Below are the code and all the weights of a small trained network. Each question names an input and a class and asks about switching units off, where a switched-off unit gives its printed mean instead of its output.

import numpy as np


def w(rows, s, z=0):
    codes = np.array(rows[::2]) - 128.0
    scale = np.full(codes.shape[1], s)
    scale[-1] = z or s
    return codes * scale


def f(y):
    return np.maximum(y, 0)


def log_softmax(a):
    a = a - a.max(-1, keepdims=True)
    return a - np.log(np.exp(a).sum(-1, keepdims=True))


def net(x, mask):
    res = np.array(x, float).reshape(1, 8) / 4 @ E
    y = f(res @ A[0][:, :-1].T + A[0][:, -1])
    res = res + np.where(mask, y, B[0][:, -1]) @ B[0][:, :-1]
    return log_softmax(res[-1] @ U[:, :-1].T + U[:, -1])


A, B = {}, {}
E = w([
[24,138,247,132,30],'x0',
[140,131,116,129,109],'x1',
[224,79,209,16,123],'x2',
[137,137,115,120,112],'x3',
[138,119,127,142,119],'x4',
[142,135,114,123,106],'x5',
[223,235,205,215,150],'x6',
[123,127,133,128,134],'x7',
],0.011)
A[0] = w([
[83,158,84,169,126,48],'neuron 0',
[178,244,159,166,166,120],'neuron 1',
[146,136,106,130,119,53],'neuron 2',
[141,159,137,133,120,71],'neuron 3',
[110,163,148,126,97,36],'neuron 4',
[166,116,60,127,186,56],'neuron 5',
[110,152,69,72,90,85],'neuron 6',
[111,122,97,180,108,2],'neuron 7',
[107,140,91,161,120,90],'neuron 8',
[60,159,175,140,63,90],'neuron 9',
[58,3,38,45,159,125],'neuron 10',
[57,58,54,98,130,140],'neuron 11',
[87,190,55,161,155,80],'neuron 12',
[177,150,159,162,113,78],'neuron 13',
[206,112,54,111,223,75],'neuron 14',
[120,101,205,137,121,61],'neuron 15',
[100,61,96,110,105,120],'neuron 16',
[139,95,130,152,121,18],'neuron 17',
[122,137,94,103,112,90],'neuron 18',
[209,88,188,39,130,36],'neuron 19',
[78,137,202,125,58,73],'neuron 20',
[80,137,68,93,90,94],'neuron 21',
[146,142,128,139,118,101],'neuron 22',
[101,144,102,159,122,16],'neuron 23',
[63,173,98,167,115,134],'neuron 24',
[146,87,123,150,116,54],'neuron 25',
[159,51,162,76,105,63],'neuron 26',
[192,227,167,180,148,129],'neuron 27',
[161,152,20,139,224,85],'neuron 28',
[60,129,57,229,124,70],'neuron 29',
],0.012,0.0049)
B[0] = w([
[187,170,146,112,182,167],'neuron 0',
[62,171,38,196,134,205],'neuron 1',
[130,108,136,134,127,135],'neuron 2',
[96,138,150,129,142,140],'neuron 3',
[121,86,121,126,121,147],'neuron 4',
[124,79,157,119,72,188],'neuron 5',
[95,136,165,142,127,159],'neuron 6',
[135,147,147,122,152,148],'neuron 7',
[167,147,161,126,146,156],'neuron 8',
[134,13,109,54,2,195],'neuron 9',
[68,162,114,195,119,251],'neuron 10',
[101,164,65,201,161,211],'neuron 11',
[195,133,208,86,187,183],'neuron 12',
[84,151,136,143,145,161],'neuron 13',
[124,30,106,47,40,224],'neuron 14',
[150,127,112,97,98,163],'neuron 15',
[84,172,73,176,149,180],'neuron 16',
[140,108,120,138,130,128],'neuron 17',
[111,135,133,130,138,143],'neuron 18',
[214,201,194,108,238,209],'neuron 19',
[129,31,78,82,61,198],'neuron 20',
[126,142,89,182,148,171],'neuron 21',
[129,99,136,163,138,138],'neuron 22',
[151,167,120,118,145,147],'neuron 23',
[229,138,196,64,173,183],'neuron 24',
[116,118,129,112,143,131],'neuron 25',
[170,207,194,156,183,185],'neuron 26',
[34,171,63,214,141,208],'neuron 27',
[131,52,121,72,36,222],'neuron 28',
[172,180,188,105,171,204],'neuron 29',
],0.0094,0.02)
U = w([
[27,149,79,254,132,213],'0',
[125,20,108,66,39,1],'1',
[232,168,169,113,201,172],'2',
],0.0093,0.00058)

Each question gives the input, the list of numbers given to net, and the class t.
The units are the neurons (one row each of A and B). Each row of codes is followed by its name. A weight is (code - 128) times the scale printed after its matrix; where a second scale follows, it is the last column's (A, B and U).
mask holds one flag per neuron, in row order. A switched-off neuron (its flag False) gives its mean, the last column of its row in B, instead of its output. The means were averaged over made-up inputs and are rounded, as every weight is.
A unit's drop is (log p(t) with every unit on - log p(t) with that unit switched off) / (log p(t) with every unit on - log p(t) with every unit switched off).
The circuit of an input: a set's keep is (log p(t) with only the set's units on - log p(t) with every unit switched off) / (log p(t) with every unit on - log p(t) with every unit switched off). Starting from the 12 units with the biggest drops (on a tie, the unit counted first), units are removed one at a time, each time the one whose removal leaves the highest keep (on an exact tie, the one counted first), for as long as the keep stays at least 0.8.
circuit, biggest first: the units of the circuit, biggest drop first
most important unit: the unit with the biggest drop
k most important neurons: the k neurons with the biggest drops, biggest first
drop of u: that unit's drop, to one decimal
input [5,-6,-7,-2,1,1,-5,-6], class 2: circuit, biggest first => neuron 24; neuron 29
input [-8,-8,-4,7,-7,-4,7,-4], class 1: circuit, biggest first => neuron 28
input [-6,4,4,6,-2,-6,7,-8], class 0: 2 most important neurons => neuron 27; neuron 1
input [4,8,1,-5,-6,5,3,8], class 1: 2 most important neurons => neuron 10; neuron 11
input [-4,4,-6,6,0,-7,-5,4], class 2: 2 most important neurons => neuron 12; neuron 29
input [-5,5,2,6,-5,-4,5,0], class 0: 4 most important neurons => neuron 27; neuron 1; neuron 9; neuron 20
input [7,-6,8,2,4,5,-1,7], class 2: 2 most important neurons => neuron 19; neuron 26
input [0,-1,2,6,8,5,2,7], class 0: 3 most important neurons => neuron 24; neuron 12; neuron 29
input [-6,7,-7,5,3,1,-1,5], class 2: 3 most important neurons => neuron 29; neuron 12; neuron 9
input [-4,5,-3,-5,-4,8,1,5], class 1: 2 most important neurons => neuron 19; neuron 28
input [5,-2,4,-6,2,2,5,-5], class 0: 2 most important neurons => neuron 14; neuron 27
input [-6,6,-6,6,5,6,-2,6], class 1: 4 most important neurons => neuron 28; neuron 14; neuron 19; neuron 5
input [0,-3,6,-7,5,0,-6,0], class 0: 2 most important neurons => neuron 10; neuron 24
input [-6,-5,-8,1,-7,-6,2,0], class 2: circuit, biggest first => neuron 12
input [8,-1,-4,3,-6,7,6,-2], class 1: 2 most important neurons => neuron 9; neuron 20
input [-5,5,2,-4,8,-3,6,5], class 0: drop of neuron 1 => 0.1
input [7,2,-5,2,6,2,-2,1], class 1: drop of neuron 29 => 0.0
input [4,-2,6,6,0,0,1,-8], class 2: drop of neuron 19 => 0.4
input [-4,3,7,-2,-3,-8,-5,0], class 2: drop of neuron 19 => 1.5
input [-5,7,1,-1,3,-4,-7,-3], class 0: most important unit => neuron 10
